In the rows, 128 means zero.
Each row is followed by its group and then its class within the group.
[118 124 112 123 166 136 130 108 120 144 129 148 132 133 111 130 128 116
 107 130 144 135 102 144 128 165 127 128 127 138 118 138 140 130 119 155
 128 109 110 118  85 117 120 120 127 120 155 112 137 132 133 117 126 145
  82 145 109 123 100 137 144 123 110 134 126 146 133 118 139 165 138 113
 144 172 138 102 152 140 105] => Q951:(42)
[130 142  89 124 154 140 136 112 122 121 123 174 135 136 108 131 140 112
 144 133 123 130  92 150 103 168 126 128 137 129 125 133 132 127 123 165
 122 124 116 106  72 104 115 106 144 121 126 110 141 126 133 119 128 116
  99 117 100 133  99 141 142 135  97 131 115 153 126 111 140 163 135 120
 149 156 127 118 144 137  98] => Q951:(53)
[139 142  90 129 178 155 136 133 124 143 126 156 127 133 112 129 137 110
 139 118 123 132  85 122  96 163 133 129 134 131 125 128 131 153 124 179
 119 114 114 116  38 101 111 121 156 107 126 123 124 137 133 108 132 131
  82 122 110 133  72 160 143 111 109 125 131 132 132 115 127 182 135 130
 182 158 115 105 146 129  99] => Q10:(60)
[130 126 107 121 150 138 131 111 134 115 130 165 136 123 111 137 135 115
 136 126 138 129 111 149 148 168 131 131 125 135 104 133 133 113 131 153
 126 123 114 122 114 107 122 109 142 122 132 115 153 130 134 117 133 127
 101 128  97 123 113 124 135 140 109 129 134 149 130 112 137 161 141 122
 146 155 133 124 146 132  93] => Q951:(50)
[131 113  84 123 119 120 140 136 127 136 120 142 137 133 119 127 137 127
 125 128 129 132 137 151 155 134 135 130 111 127 121 114 122  74 120 157
 132 118 119 121 114 110 132 125 134 139 128 110 138 133 134 127 124 117
 135 145 106 136 137 146 132 158 126 122 116 137 123 108 144 138 140 120
 147 134 122 120 137 137 106] => Q10:(60)
[136 129  77 121 129 135 122 145 131 179 111 125 128 124 118 117 131 126
 133 131 140 118  99 125 119 155 121 134 127 123 125 138 112 147 157 174
 135 115 141 116  98 114 127 124 112 120 133 114 119 145 137 136 130 159
 133 142 152 115 117 155 142 118 107 113 138 137 122 134 157 138 142 126
 159 147 126 106 129 142 132] => Q62:(56)
[135 129  80 132 168 147 131 138 113 107 120 142 127 123 118 118 137 113
 125 120 132 148 100 139 133 180 142 155 133 120 122 116 143 118 123 167
 116 114 107 108  86 122 123 109 133 113 106 112 141 127 137 122 126 175
  62 148 139 112  87 126 141 143 116 128 135 143 136 104 127 172 136 142
 158 137 139 100 162 157 128] => Q62:(56)
[130 151  65 114 123 122 148 144 139  81 122 159 128 138 100 139 177 119
 137 124 113 124 101 132  80 174 133 128 131 113 114 125 120 118 138 146
 123 145 117 103  73 111 138  85 125 137 125 105 129 127 127 143 138 141
 108 105 143 119 139 138 142 162 111 113 122 143 134 104 124 157 152 121
 147 132 123  93 144 140  93] => Q62:(48)
[145 140  82 115 146 135 136 134 131 131 128 153 136 132 108 134 148 118
 135 123 120 126  98 131 120 154 134 122 129 123 124 131 121 134 118 169
 113 129 114 115  82  98 118 111 148 122 127 116 136 142 130 119 131 116
 115 122 109 134 100 158 142 144 116 116 133 158 131 113 139 167 142 123
 146 155 121 105 136 130 105] => Q10:(60)
[132 135  78 126 154 134 112 119 126 161 125 160 138 128 107 128 130 112
 139 133 139 114  88 142 102 161 121 124 139 134 123 137 134 145 120 183
 127 109 127 111  49 110 115 116 141 121 130 110 116 133 131 129 127 128
 120 112 114 121  96 172 142 104 105 129 125 143 123 122 151 162 133 118
 163 176 122 108 139 133  99] => Q951:(53)
[134 134  77 130 150 141 130 138 127 125 125 140 124 132 117 124 145 122
 127 118 137 135  89 113 105 167 133 139 135 119 127 131 121 136 126 168
 117 116 115 176  58 125 122 112 131 119 125 114 131 135 130 135 134 172
  89 130 155 110  91 137 146 128 123 140 137 143 139 120 135 164 139 136
 148 141 131 101 145 135 112] => Q62:(48)
[133 142  77 124 165 144 128 131 125 124 123 167 122 131 111 127 156 115
 143 122 122 129  99 130 108 154 130 130 125 136 119 128 126 144 126 178
 117 119 110 119  34  96 119  92 150 114 136 115 135 146 133 123 130 115
 119 129 117 125  90 154 144 121 111  98 130 145 126  99 147 161 144 121
 155 154 112 110 133 127  88] => Q10:(45)
[136 165  73 134 155 146 141 146 170 106 127 166 125 141 104 132 168 103
 157 112 120 121  79 119  54 182 125 138 134 124 124 129 109 144 144 165
 116 123 114 109   4 106 124  96 135 113 128 112 126 139 133 135 140 127
  91  90 130 118  79 130 152 131 100 126 129 152 139 112 128 180 110 125
 150 156 120 105 137 134  83] => Q62:(56)
[127 135  93 117 161 126 143 125 119 105 126 160 132 131  99 137 152 108
 121 122 115 134 121 141 118 174 158 117 134 119 128 132 147 132 132 154
 115 145  98 127 117  99 122 101 151 123 130 120 146 130 128 146 131 108
  98 134  99 138 114 136 138 154 119 116 120 154 143 100 116 184 139 125
 163 145 124 110 151 137  89] => Q10:(63)
[137 142  90 114 130 137 134 128 132 120 126 155 133 131 115 129 152 120
 136 117 118 123 104 132 112 148 123 123 131 133 137 134 118 125 129 164
 124 125 111 117  99 100 128 107 143 126 131 119 150 131 136 118 129 107
 118 137  94 135 107 141 128 153 118 126 137 133 125 100 145 178 137 119
 145 137 118 108 137 135  98] => Q10:(60)
[128 120 110 139 166 140 116 128 115 135 128 118 121 122 127 125 120 114
 113 124 167 148 113 120 146 154 134 144 132 108 127 129  84 145 121 161
 122 109 115 138  90 127 103 136 128 119 104 127 128 132 135 120 128 177
  58 150 169 113  78 134 133 114 121 113 142 135 135 123 126 158 132 147
 137 139 143  99 151 124 137] => Q62:(43)
[132 131  96 140 173 146 138 128 116  91 132 146 117 129 114 121 148 121
 139 116 119 142 102 116 121 166 136 143 141 112 130 128 131 128 131 146
 113 127 109 129  65 114 113 113 147 104 113 124 138 134 136 124 127 153
  60 127 149 128  85 117 150 142 109 137 135 140 137 111 110 174 128 141
 130 135 138 102 158 129 125] => Q62:(43)
[131 102 126 124 143 156 110  89 115 106 130 160 135 140 108 147 132 119
 138 122 126 145 117 160 146 165 131 129 131 139 127 128 156 121 113 147
 121 116 119 119 120 114 112 119 143 115 121 108 149 113 140 115 122  99
  79 229 113 136 103 127 136 150 118 133 119 139 132 117 136 170 133 123
 144 154 141 121 155 131 122] => Q951:(53)
[140 136 101 124 167 158 152 122 137  89 126 160 140 134 109 140 149 118
 123 120 117 137  87 137 149 169 144 122 129 117 119 128 142 114 130 145
 113 123  88 122  86 104 120 102 157 108 124 122 150 123 151 115 127 119
  60 136  92 136  97 137 137 150 119 115 123 147 140  85 110 199 140 128
 147 145 123 108 152 135  89] => Q10:(63)
[130 130  82 135 146 144 142 140 122 105 133 148 120 126 113 134 155 121
 127 132 124 135 120 119 115 166 132 142 136 121 128 136 132 135 127 151
 112 126 110 135  77 118 120 115 130 124 112 119 139 127 135 137 128 165
  68 139 176 111  87 135 138 143 106 130 139 142 128 106 126 166 136 140
 144 126 143  99 154 151 131] => Q62:(43)
[136 131  86 152 178 151 137 133 117 114 126 149 121 122 112 135 161 115
 126 124 125 146  77 113 103 186 126 128 137 118 126 140 145 147 133 153
 107 111  95 121  63 119 107 109 148 104 116 118 124 129 140 115 124 153
  61 119 155 113  64 135 146 126 110 136 135 142 146 112 105 184 120 146
 141 143 142  96 150 147 110] => Q62:(56)
[152 138  72 133 154 135 138 143 123 112 124 146 119 126 116 123 154 121
 127 120 129 142  98 117  91 172 129 140 138 126 127 131 125 135 131 160
 119 127 117 121  64 128 106 111 132 129 122 117 129 130 124 110 130 155
  83 119 165 111 102 119 147 144  91 121 134 148 108 112 133 160 140 126
 142 148 130 101 156 136 110] => Q62:(43)
[131 138 101 117 138 137 143 113 125  78 124 158 139 124 106 134 166 123
 129 115 111 141 120 139 153 177 147 124 138 129 124 129 142  99 137 145
 115 122  92 117 121 107 129  99 149 126 125 114 169 115 138 124 127 116
  84 137  93 139 112 122 137 180 122 125 126 147 131  94 124 180 137 119
 146 137 130  84 154 135  98] => Q10:(60)
[131 142 100 131 168 138 125 122 127  99 123 166 123 142 107 137 153 113
 134 116 117 124  92 135 130 169 132 130 130 127 126 131 126 132 125 165
 121 122  95 116  59 100 121  97 153 116 135 121 144 132 135 120 131 109
  89 126 112 128  89 139 145 161 103 141 133 156 127 105 125 175 132 126
 141 140 129 111 162 124  90] => Q10:(45)
[128  92 105 114 134 131 105 115 116 205 126 134 129 124 133 107  78 132
 108 137 156 145 119 126 168 142 122 132 122 133 120 138 130 127 105 178
 142 101 139 117 150 125 116 143 107 129 132 110 120 120 134 127 130 155
 139 167 102 128 120 176 140 114 130 121 129 134 112 131 183 126 132 114
 162 166 124 121 130 146 124] => Q951:(42)
[133 136 104 109 150 128 136 126 121 111 116 143 134 123 107 135 141 121
 115 115 128 134 119 146 157 144 133 141 127 127 122 137 135 124 124 156
 128 128 114 129 113  97 125 117 133 136 125 117 158 134 142 117 130 108
 104 139  91 139 130 147 142 149 115 137 120 147 131 107 130 159 148 118
 149 135 120 121 145 130 113] => Q10:(63)
[120 118 131 117 181 143 140 108 115  71 129 158 137 135  93 146 149 104
 134 119 121 151 105 135 150 148 148 111 127 116 129 138 155 123 136 136
 117 123  90 131  87 104 123 108 166 112 116 128 169 133 145 102 129  87
  50 141  95 138  89 134 130 160 118 127 123 149 153  96  91 202 135 131
 135 133 149 113 165 123 101] => Q10:(63)
[138 135  89 107 145 122 139 120 131 135 127 155 136 135 100 126 145 125
 123 126 122 135 122 143 137 155 132 134 174 130 122 133 114 122 124 162
 127 125 111 126 108 104 118 103 145 133 127 110 149 129 134 122 131 112
 104 142  91 133 124 144 141 165 117 113 119 146 130  98 145 160 145 128
 149 139 137 121 146 136 111] => Q10:(63)
[134 135  96 111 156 139 140 109 125  90 137 174 136 137  99 141 170 110
 124 117 121 132  90 129 134 172 145 122 140 122 122 135 137 121 123 164
 118 123  97 125  88 103 117  97 143 112 112 114 149 117 145 118 134 119
  66 139 112 133  86 139 146 155 111 125 118 145 136 101 126 184 140 129
 155 142 129 107 158 124  98] => Q10:(63)
[131 134  91 120 159 133 134 118 128 105 127 157 129 135 109 133 142 116
 125 116 135 121 108 137 121 156 133 117 125 124 132 126 133 121 122 148
 122 127 104 125  94 112 130 110 145 122 137 127 139 132 140 120 133 113
  92 128  93 139 114 140 137 146 105 115 124 140 140 103 119 175 134 123
 148 139 124 110 152 135 104] => Q10:(60)
[130 129  96 138 158 140 135 141 121 117 126 145 120 133 119 124 147 122
 122 131 134 130 100 103 120 159 127 140 134 122 116 129 124 138 129 173
 128 112 119 133  55 113 116 110 127 124 119 130 116 138 132 130 130 164
  73 131 162 114  93 142 143 118 125 137 141 143 130 111 132 152 144 140
 145 139 142 105 145 126 122] => Q62:(43)
[134 133  97 137 156 154 136 109 121 111 129 159 135 133 104 128 139 112
 144 127 130 134 102 148 136 179 149 134 137 127 133 134 139 117 119 152
 118 119 111 130  84 117 119 114 146 118 107 110 149 120 139 118 122 126
  66 136 102 125  97 126 150 151 107 132 117 159 125 108 132 176 136 131
 151 150 137 115 156 134 103] => Q951:(53)
[108 133 115 122 158 124 134 110 126 107 129 154 134 124 117 135 130 117
 135 123 140 129 102 131 128 151 130 129 134 128 127 132 126 128 120 150
 121 131 119 129  92 111 114 113 138 115 116 118 149 130 134 118 130 102
  91 127 103 128 119 134 129 134 103 124 119 141 127 117 122 163 147 123
 137 143 142 121 146 132 120] => Q951:(50)
[134 120 113 115 159 127 142 130  97 103 116 146 140 131 115 132 137 122
 121 119 123 140 113 135 158 150 143 125 125 122 127 132 141 122 130 138
 121 116 113 134 133 109 125 104 147 115 121 129 147 130 132 119 128 112
  84 141 111 131 115 150 133 147 122 112 122 147 139 108 119 149 139 137
 151 139 137 140 149 128 110] => Q10:(63)
[128 136  99 133 165 149 120 110 123 105 122 162 130 139 114 135 133 117
 141 123 145 131  92 143 141 189 142 139 134 132 128 139 146 126 120 152
 123 120 109 124  89 114 105 112 136 109 123 113 159 136 141 112 125 134
  61 140 100 134  97 130 144 137  96 139 118 156 142 113 141 175 129 124
 150 153 147 103 155 132 110] => Q951:(50)
[140 145  87 130 153 138 145 123 119  84 125 165 132 131  99 138 160 110
 138 122 119 139  96 129 123 185 126 134 144 118 128 124 135 114 127 160
 107 137 104 114  82 115 122 106 137 123 125 108 147 119 133 130 126 166
  61 127 148 120 106 125 143 158 107 125 128 140 131 108 123 169 143 134
 157 141 128 107 153 148 111] => Q62:(48)
[132 161  83 115 152 140 125 118 129 132 134 167 133 131  98 130 149 120
 147 126 129 134 105 161  94 176 128 130 130 127 117 133 132 136 123 157
 125 115 128 138  93 102 117 115 139 126 123 113 141 117 136 127 133 104
 107 140 114 127 114 129 144 140 102 124 123 151 128 110 152 165 130 126
 158 170 124 116 148 134 105] => Q951:(53)
[137 134 106 124 159 133 140 119 129 103 123 145 132 126 114 131 140 115
 131 119 122 133 111 145 138 149 132 131 132 128 123 127 136 126 117 154
 120 120 110 122  87 107 127 117 146 124 132 126 144 132 135 123 128 109
  98 139 105 141 110 141 132 152 113 127 120 143 127 111 134 163 151 122
 146 137 133 115 135 126 107] => Q10:(45)
[137 131  97 123 163 133 131 122 121 105 134 158 137 131 113 136 134 113
 116 113 131 133 108 142 138 160 140 123 123 125 129 126 144 124 124 149
 118 124 100 118 106 123 117 109 146 118 128 123 144 128 139 116 130 111
  89 145  86 141 110 143 130 134 116 121 120 132 129 109 125 172 132 130
 138 159 122 118 142 121  95] => Q10:(63)
[123 114 125 111 143 126 140 108 113 152 128 120 131 124 123 128 113 139
 100 125 135 156 142 110 191 113 132 135 139 120 123 133 110 124 118 149
 126 107 124 138 149 138 128 127 128 129 122 129 138 127 140 123 121 142
 102 172 133 131 128 142 130 135 139 129 130 126 127 117 136 142 140 126
 138 124 132 124 135 127 144] => Q10:(60)
[135 144  70 145 169 152 124 103 130 118 123 157 132 139 109 132 135 116
 136 129 140 129  91 145 109 165 131 134 135 120 119 139 140 150 126 166
 119 114 110 114  65 103 110 103 143 113 122 123 157 137 138 114 132 127
  79 132 112 121  91 138 145 120 105 136 121 146  86 115 130 177 133 121
 154 158 128 107 159 132 107] => Q951:(50)
[133 139  97 122 164 141 133 125 122 135 129 161 126 130 110 134 135 115
 134 119 131 124  92 146 104 161 136 131 138 129 121 134 126 138 124 160
 123  98 108 108  63 107 122 102 139 118 121 120 134 131 131 119 131 132
 101 128 107 130  98 148 134 124  97 126 120 145 133 113 144 166 135 116
 137 158 130 111 148 137 101] => Q951:(42)
[132 116 100 122 159 138 134 116  82 127 127 131 137 131 107 130 137 118
 121 123 132 132 112 139 137 159 136 122 138 133 117 121 140 118 122 167
 127 116 116 125  98 109 118 115 142 118 129 116 143 121 140 123 127 120
  91 142 109 130 111 143 150 137 118 124 122 153 130 105 135 166 136 127
 151 148 139 114 149 131 113] => Q10:(63)
[131 106 108 124 152 134 134 112 112 161 118 143 138 126 108 123  94 126
 122 127 156 131 145 144 171 161 130 129 125 119 129 134 157 118 108 160
 138 111 126 131 146 113 114 150 122 127 121 111 147 122 153 101 123 141
  87 158  88 136 120 140 141 135 118 127 117 138 116 133 163 159 131 118
 159 150 148 125 153 139 133] => Q951:(53)
[136 149  76 116 142 128 117 147 139 161 120 145 152 130 117 121 136 123
 139 116 127 103  92 140 110 149 118 126 119 134 124 135 109 149 122 180
 124 120 120 113  46 101 131 116 146 118 138 121 128 152 133 131 141 119
 138 126  97 131 102 170 116 115 116 116 128 172 118 120 153 160 145 128
 159 160 108 114 114 132  92] => Q10:(45)
[137 129  82 133 173 144 127 143 121 142 125 145 119 134 123 130 139 112
 134 122 135 125  99 133 132 179 128 133 115 131 122 125 123 133 115 195
 123 100 119 127  28  97 108 133 151 108 121 119 130 145 149 125 129 148
  94 142 107 136  73 151 138 122 107 126 130 141 129 108 137 183 127 125
 168 163 117 100 130 128  87] => Q10:(45)
[125 114 110 142 175 162 142 105 114  93 119 140 136 124 114 144 138 112
 129 119 136 163 108 123 161 182 145 140 139 116 137 131 158 123 123 140
 114 113  97 130  84 135 113 123 132 112 112 119 152 118 134 116 121 171
  20 152 142 117  74 115 145 150 107 142 144 133 140 107 106 180 138 152
 135 124 158 117 169 134 142] => Q62:(43)
[126 119 111 118 156 144 126  99 123 128 123 151 142 132 117 123 125 117
 110 129 146 131 113 135 148 171 131 126 135 133 125 135 141 113 115 152
 127 120 115 119 131 116 131 112 115 118 132 109 151 120 139 118 126 143
 100 151 107 119 109 141 134 141 117 130 123 156 131 111 137 171 130 117
 149 149 141 118 151 142 113] => Q951:(42)
[133 123  98 127 170 141 137 122 124 133 131 142 134 126 122 126 118 125
 132 120 141 130  95 114 139 154 135 132 124 121 124 129 136 136 128 173
 122 108 117 128  54 119 114 127 146 109 121 128 131 132 138 112 132 161
  78 138 121 141  78 154 137 112 116 137 124 135 127 119 130 168 134 132
 151 155 125 104 135 124 101] => Q10:(60)
[129 127  79 135 169 159 131 129 117 156 128 142 129 130 117 124 126 115
 117 124 142 143  90 109 135 188 133 134 140 125 126 131 146 130 119 183
 128 101 115 128  59 123 123 129 142  98 115 106 137 138 140 118 140 181
  58 156 136 115  60 142 148 101 113 129 141 144 133 111 129 186 120 136
 160 166 140  89 153 129 124] => Q62:(56)
[129 145  89 118 163 135 146 131 134 110 115 163 131 144 101 135 158 107
 136 116 118 132  92 138  93 165 147 118 132 133 123 138 127 127 132 161
 119 122 120 112  63  92 127 103 157 115 132 120 139 135 125 123 127  92
 100 112 101 134  94 125 136 144 106 125 115 152 140 110 123 177 140 116
 150 156 122 111 154 127  86] => Q10:(60)
[137 146  81 125 150 135 132 118 133 134 127 158 138 128 115 129 134 114
 143 126 125 125  87 150 114 180 129 124 128 135 124 131 121 131 121 172
 126 114 126 114  66 102 116 105 139 110 123 106 133 128 130 125 134 128
 115 124 114 122  98 147 147 129 104 126 114 146 129 150 159 159 132 119
 165 161 132 120 130 134 100] => Q951:(53)
[116 136 124 127 177 150 142  46 124  86 128 170 134 137  95 144 171 113
 129 134 118 147  88 138 115 161 140 123 142 128 150 130 146 122 131 124
 115 129  95 122  96 115 117  99 150 120 127 131 164 113 132 109 121  99
  76 128 104 135 102 112 135 155 111 137 115 140 146 107 105 179 133 111
 114 135 141 111 160 132  98] => Q951:(42)
[133 149  82 144 176 152 148 131 120  73 126 153 117 125 100 142 187 105
 125 116 123 147  88 116 109 179 155 144 143 124 124 128 132 128 136 149
 109 116  97 112  30 110 124 105 143 106 110 127 151 126 136 116 127 140
  27 130 146 116  76 124 150 145 108 135 131 153 143 101  88 193 136 146
 142 131 149  98 165 134 128] => Q62:(43)

Each row is followed by its group and then its class within the group.
[130 124 142 131 140 136 136 131 129 126 126 129 115 133 137 121 123 126
 128 130 126 120 122 114 128 128 137 137 126 121 128 130 127 125 133 130
 131 117 126 118 122 137 120 125 132 122 133 131 134 132 119 130 138 112
 126 131 129 131 136 129 136 141 132 124 116 135 134 129 133 123 125 129
 126 123 123 133 130 131 131] => <78>:<59>
[123 123 141 140 124 135 118 127 132 125 127 124 110 140 147 112 118 128
 123 129 135 121 128 109 127 121 131 135 128 121 109 126 127 125 139 123
 127 125 121 109 119 132 117 122 128 120 122 128 140 138 121 135 143 107
 118 130 127 133 131 136 124 141 125 140 122 125 135 133 132 117 125 127
 125 118 137 133 137 132 126] => <78>:<59>
[127 112 130 120 119 132 123 129 132 128 127 131 121 122 130 124 124 141
 128 131 130 111 132 122 126 126 132 125 129 121 116 123 124 128 135 120
 114 133 129 143 138 132 122 123 126 130 154 128 138 131 131 140 135 116
 122 130 118 133 140 138 114 122 122 129 130 123 134 131 133 127 119 132
 118 118 121 124 131 123 131] => <87>:<55>
[127 114 131 129 122 134 118 130 126 131 124 136 110 117 127 112 121 139
 135 125 140 121 132 110 129 125 133 123 130 124 114 123 120 128 136 122
 116 134 129 145 131 130 126 130 133 122 151 136 129 139 131 135 130 121
 118 127 122 128 139 145 110 137 127 138 136 124 144 128 132 128 119 127
 132 131 119 127 130 136 129] => <87>:<54>
[126 113 131 119 123 130 122 129 126 130 119 131 109 115 128 118 120 136
 133 132 133 117 135 124 123 122 130 126 127 123 118 127 129 131 137 128
 113 127 125 143 128 132 119 129 126 129 146 132 135 129 126 141 136 115
 123 129 121 132 147 133 112 120 123 127 130 126 129 133 137 123 120 131
 118 125 121 124 131 129 135] => <87>:<54>
[136 126 148 131 124 145 134 129 127 122 122 126 105 143 142 110 118 133
 128 126 106 131 127 121 130 125 143 139 126 122 119 126 132 134 145 136
 130 121 113 115 108 137 126 125 125 106 130 134 139 135 120 123 138 108
 116 129 129 132 131 132 131 145 131 133 107 129 139 134 131 115 118 125
 138 131 135 138 129 129 132] => <78>:<50>
[128 119 147 129 138 131 129 129 130 126 125 124 101 135 143 116 121 130
 126 131 127 119 120 128 124 123 130 135 128 121 114 132 126 129 134 123
 129 120 121 103 122 136 115 122 133 122 125 133 138 132 124 131 140 108
 120 135 131 131 138 127 128 143 129 128 118 136 131 135 136 116 129 129
 117 118 132 129 136 132 127] => <78>:<59>
